Here is a tiny trained network, its code and every weight. The questions are about switching its units off for an input and a class, where a switched-off unit gives its printed mean instead of its output.

import numpy as np


def w(rows, s, z=0):
    codes = np.array(rows[::2]) - 128.0
    scale = np.full(codes.shape[1], s)
    scale[-1] = z or s
    return codes * scale


def f(y):
    return np.maximum(y, 0)


def log_softmax(a):
    a = a - a.max(-1, keepdims=True)
    return a - np.log(np.exp(a).sum(-1, keepdims=True))


def net(x, mask):
    res = np.array(x, float).reshape(1, 7) / 4 @ E
    y = f(res @ A[0][:, :-1].T + A[0][:, -1])
    res = res + np.where(mask, y, B[0][:, -1]) @ B[0][:, :-1]
    return log_softmax(res[-1] @ U[:, :-1].T + U[:, -1])


A, B = {}, {}
E = w([
[132,124,133,130,126,122,127],'x0',
[183,28,111,79,189,124,24],'x1',
[127,128,127,124,130,135,129],'x2',
[43,104,234,71,164,157,134],'x3',
[129,75,104,19,35,45,172],'x4',
[127,126,133,128,127,124,127],'x5',
[99,255,136,95,143,36,42],'x6',
],0.007)
A[0] = w([
[130,159,149,203,195,187,90,72],'N1',
[166,1,119,167,104,237,227,122],'N2',
[52,110,197,80,160,136,127,211],'N3',
[178,67,112,86,168,138,56,6],'N4',
[75,202,138,169,76,134,213,94],'N5',
[144,164,153,215,200,193,100,34],'N6',
[213,169,41,174,101,86,124,114],'N7',
[145,105,123,56,64,93,149,3],'N8',
[85,190,143,169,62,150,212,49],'N9',
[38,117,213,62,171,156,143,59],'N10',
],0.007,0.005)
B[0] = w([
[59,98,61,72,95,56,201,183],'N1',
[97,254,189,50,105,85,40,254],'N2',
[174,131,88,172,60,210,140,214],'N3',
[146,59,207,166,233,46,95,169],'N4',
[163,58,202,161,234,86,70,193],'N5',
[24,76,26,38,80,18,218,180],'N6',
[145,108,108,191,39,212,119,191],'N7',
[31,75,18,68,119,26,218,164],'N8',
[151,32,197,178,233,60,69,180],'N9',
[145,99,85,219,18,190,100,179],'N10',
],0.0068,0.0081)
U = w([
[63,91,87,88,119,80,207,51],'0',
[146,137,133,127,136,136,133,255],'1',
[158,66,163,158,203,106,93,63],'2',
[145,152,120,119,133,145,141,232],'3',
[110,247,153,92,111,116,65,60],'4',
[157,101,104,188,61,185,133,48],'5',
],0.013,0.0082)

Each question gives the input, the list of numbers given to net, and the class t.
The units are the neurons (one row each of A and B). Each row of codes is followed by its name. A weight is (code - 128) times the scale printed after its matrix; where a second scale follows, it is the last column's (A, B and U).
mask holds one flag per neuron, in row order. A switched-off neuron (its flag False) gives its mean, the last column of its row in B, instead of its output. The means were averaged over made-up inputs and are rounded, as every weight is.
A unit's drop is (log p(t) with every unit on - log p(t) with that unit switched off) / (log p(t) with every unit on - log p(t) with every unit switched off).
The circuit of an input: a set's keep is (log p(t) with only the set's units on - log p(t) with every unit switched off) / (log p(t) with every unit on - log p(t) with every unit switched off). Starting from all 10 units, units are removed one at a time, each time the one whose removal leaves the highest keep (on an exact tie, the one counted first), for as long as the keep stays at least 0.8.
units of the circuit, in order: the units of the circuit, biggest drop first
top k neurons: the k neurons with the biggest drops, biggest first
drop of u: that unit's drop, to one decimal
input [-6,-1,-4,-6,-8,5,7], class 0: units of the circuit, in order => (N6, N1)
input [-8,-2,-2,-7,-1,-2,-8], class 4: units of the circuit, in order => (N2)
input [-6,-4,-5,6,-2,-5,-1], class 5: units of the circuit, in order => (N10, N3)
input [-4,-4,1,-1,-4,-1,-1], class 0: units of the circuit, in order => (N6, N1)
input [-1,4,-3,0,7,6,6], class 0: top 3 neurons => (N8, N2, N5)
input [-7,-1,-3,-8,6,3,6], class 5: top 2 neurons => (N7, N2)
input [2,8,3,-3,4,-6,7], class 2: top 2 neurons => (N4, N2)
input [-1,-5,-4,1,3,-1,-5], class 2: units of the circuit, in order => (N9, N5)
input [-6,-5,3,6,-3,-5,3], class 5: units of the circuit, in order => (N10, N2)
input [4,-6,0,-3,4,-1,3], class 2: top 2 neurons => (N5, N9)
input [-1,-4,3,8,7,-2,1], class 5: top 2 neurons => (N10, N3)
input [2,-7,0,-8,-8,-2,-4], class 0: top 2 neurons => (N6, N1)
input [-2,-8,5,-3,8,0,8], class 0: top 2 neurons => (N8, N2)
input [0,6,-4,-5,8,-1,8], class 0: units of the circuit, in order => (N8)
input [-6,4,-4,-8,0,-7,5], class 5: top 2 neurons => (N7, N2)
input [-3,7,1,-6,6,1,7], class 2: top 4 neurons => (N4, N2, N6, N1)
input [-6,1,-2,7,-3,3,-7], class 4: top 2 neurons => (N2, N7)
input [-3,1,0,8,1,6,7], class 5: top 2 neurons => (N10, N2)
input [8,-3,3,5,4,-2,-7], class 4: drop of N2 => 0.9
input [4,-8,-1,5,-3,6,-7], class 2: units of the circuit, in order => (N9)
input [1,-4,-2,-5,-7,1,-7], class 0: drop of N6 => 0.8
